Below is a small trained network, with its code and all its weights. Each question gives an input and a class and asks what happens when units are switched off, that is, made to give their printed mean instead of their output.

import numpy as np


def w(rows, s, z=0):
    codes = np.array(rows[::2]) - 128.0
    scale = np.full(codes.shape[1], s)
    scale[-1] = z or s
    return codes * scale


def f(y):
    return y / 2 * (1 + np.tanh(0.7978845608 * (y + 0.044715 * y**3)))


def log_softmax(a):
    a = a - a.max(-1, keepdims=True)
    return a - np.log(np.exp(a).sum(-1, keepdims=True))


def net(x, mask):
    res = np.array(x, float).reshape(1, 3) / 4 @ E
    y = f(res @ A[0][:, :-1].T + A[0][:, -1])
    res = res + np.where(mask, y, B[0][:, -1]) @ B[0][:, :-1]
    return log_softmax(res[-1] @ U[:, :-1].T + U[:, -1])


A, B = {}, {}
E = w([
[115,119,128,140,105,154,7,178,86,89,105],'x0',
[217,133,113,105,167,83,129,214,90,139,162],'x1',
[182,46,119,170,50,139,139,111,115,123,175],'x2',
],0.016)
A[0] = w([
[179,64,107,156,113,113,238,61,111,133,208,121],'n0',
[98,110,119,126,93,105,194,79,176,136,122,134],'n1',
[213,111,76,84,117,67,147,164,88,187,217,136],'n2',
[202,176,79,93,214,100,92,202,68,100,202,144],'n3',
[110,170,141,97,201,115,57,173,127,81,32,113],'n4',
[27,195,157,166,131,180,65,57,124,44,92,231],'n5',
[184,106,106,142,127,78,158,159,92,154,171,116],'n6',
[163,31,99,249,34,152,22,153,45,46,138,2],'n7',
[123,176,144,70,203,113,146,94,177,131,141,148],'n8',
[94,51,112,164,88,124,142,38,154,180,158,147],'n9',
[125,116,198,162,91,177,163,27,166,90,87,213],'n10',
[183,157,95,53,180,76,79,218,65,123,103,132],'n11',
[106,194,130,116,113,146,133,113,139,88,83,121],'n12',
[105,171,140,96,205,53,181,88,143,169,94,178],'n13',
[125,125,136,191,104,146,173,62,168,143,139,166],'n14',
[104,172,199,125,217,121,177,102,125,144,149,149],'n15',
[67,142,153,102,121,185,107,117,110,103,79,176],'n16',
[198,118,76,112,164,92,162,126,164,174,203,102],'n17',
[143,158,74,144,137,125,121,140,130,133,186,104],'n18',
[59,155,123,101,137,145,118,84,96,84,89,151],'n19',
[102,86,131,196,95,134,153,40,171,176,119,207],'n20',
[83,208,157,115,209,138,1,177,128,99,39,109],'n21',
[138,121,112,116,133,149,132,139,127,131,126,92],'n22',
[144,108,125,168,110,104,121,120,125,164,73,91],'n23',
[140,105,74,135,146,90,212,127,116,182,188,95],'n24',
[161,103,139,173,64,125,218,111,176,138,166,148],'n25',
[101,234,111,65,228,116,231,108,168,182,77,212],'n26',
],0.0081,0.0063)
B[0] = w([
[130,192,204,181,175,125,151,186,49,221,120,203],'n0',
[107,173,77,152,145,174,98,69,94,113,172,181],'n1',
[202,136,169,129,148,91,161,235,50,131,107,198],'n2',
[136,183,68,55,224,154,110,182,40,159,113,210],'n3',
[95,194,141,142,204,142,64,139,70,183,173,201],'n4',
[52,82,186,247,75,71,114,100,198,176,94,237],'n5',
[206,137,155,143,147,73,157,222,76,131,93,171],'n6',
[192,8,1,37,73,132,167,82,237,17,75,223],'n7',
[163,88,80,86,119,128,124,92,162,89,80,185],'n8',
[81,157,69,158,168,180,115,89,86,143,207,187],'n9',
[30,174,68,143,107,190,119,65,115,115,187,209],'n10',
[109,205,93,18,217,164,94,174,46,170,176,207],'n11',
[100,96,169,164,127,82,118,130,153,118,117,160],'n12',
[176,79,59,73,83,120,155,108,180,41,101,207],'n13',
[80,186,82,156,126,186,126,60,115,150,187,183],'n14',
[164,94,107,85,121,143,139,74,167,87,108,184],'n15',
[64,101,148,239,60,82,92,147,164,152,132,184],'n16',
[214,113,214,144,127,89,148,235,80,147,74,173],'n17',
[177,139,121,120,138,100,139,127,99,158,121,135],'n18',
[78,92,175,167,79,102,134,158,174,151,125,179],'n19',
[62,166,91,171,118,187,127,79,112,139,182,202],'n20',
[72,185,202,151,196,113,104,165,98,212,187,230],'n21',
[150,131,140,114,109,139,110,147,105,108,141,124],'n22',
[128,136,116,111,132,128,121,117,127,117,133,126],'n23',
[145,139,198,172,132,102,133,162,105,97,85,174],'n24',
[119,193,146,175,172,217,151,103,69,149,187,189],'n25',
[169,33,37,60,59,134,137,66,200,7,98,252],'n26',
],0.0073,0.018)
U = w([
[113,60,83,137,80,161,133,86,183,66,118,251],'0',
[92,211,116,126,167,182,111,128,65,167,180,171],'1',
[201,83,86,40,137,128,134,158,118,72,78,88],'2',
[182,144,247,200,141,132,174,163,82,145,109,37],'3',
[75,118,252,164,121,102,92,152,144,177,116,74],'4',
],0.011,0.0017)

Each question gives the input, the list of numbers given to net, and the class t.
The units are the neurons (one row each of A and B). Each row of codes is followed by its name. A weight is (code - 128) times the scale printed after its matrix; where a second scale follows, it is the last column's (A, B and U).
mask holds one flag per neuron, in row order. A switched-off neuron (its flag False) gives its mean, the last column of its row in B, instead of its output. The means were averaged over made-up inputs and are rounded, as every weight is.
A unit's drop is (log p(t) with every unit on - log p(t) with that unit switched off) / (log p(t) with every unit on - log p(t) with every unit switched off).
The circuit of an input: a set's keep is (log p(t) with only the set's units on - log p(t) with every unit switched off) / (log p(t) with every unit on - log p(t) with every unit switched off). Starting from the 12 units with the biggest drops (on a tie, the unit counted first), units are removed one at a time, each time the one whose removal leaves the highest keep (on an exact tie, the one counted first), for as long as the keep stays at least 0.8.
circuit, biggest first: the units of the circuit, biggest drop first
k most important neurons: the k neurons with the biggest drops, biggest first
drop of u: that unit's drop, to one decimal
input [7,0,-5], class 4: circuit, biggest first : [n5]
input [5,0,2], class 0: 2 most important neurons : [n7; n2]
input [1,-6,-8], class 4: 3 most important neurons : [n21; n7; n5]
input [-5,-8,1], class 1: 4 most important neurons : [n7; n9; n25; n0]
input [0,-4,8], class 1: 2 most important neurons : [n26; n0]
input [-8,7,1], class 3: 4 most important neurons : [n0; n7; n17; n24]
input [0,-3,3], class 1: 2 most important neurons : [n26; n13]
input [0,5,6], class 3: 3 most important neurons : [n26; n0; n13]
input [-8,1,5], class 3: 2 most important neurons : [n17; n24]
input [-7,0,4], class 1: 4 most important neurons : [n9; n14; n1; n20]
input [0,-4,2], class 1: 2 most important neurons : [n26; n7]
input [0,-3,-5], class 0: 2 most important neurons : [n26; n0]
input [5,-5,0], class 4: 2 most important neurons : [n26; n5]
input [0,-1,-8], class 0: circuit, biggest first : [n26]
input [-6,6,8], class 3: drop of n12 : 0.0
input [0,4,-1], class 2: drop of n25 : 0.1
input [-6,3,0], class 2: drop of n5 : 0.2
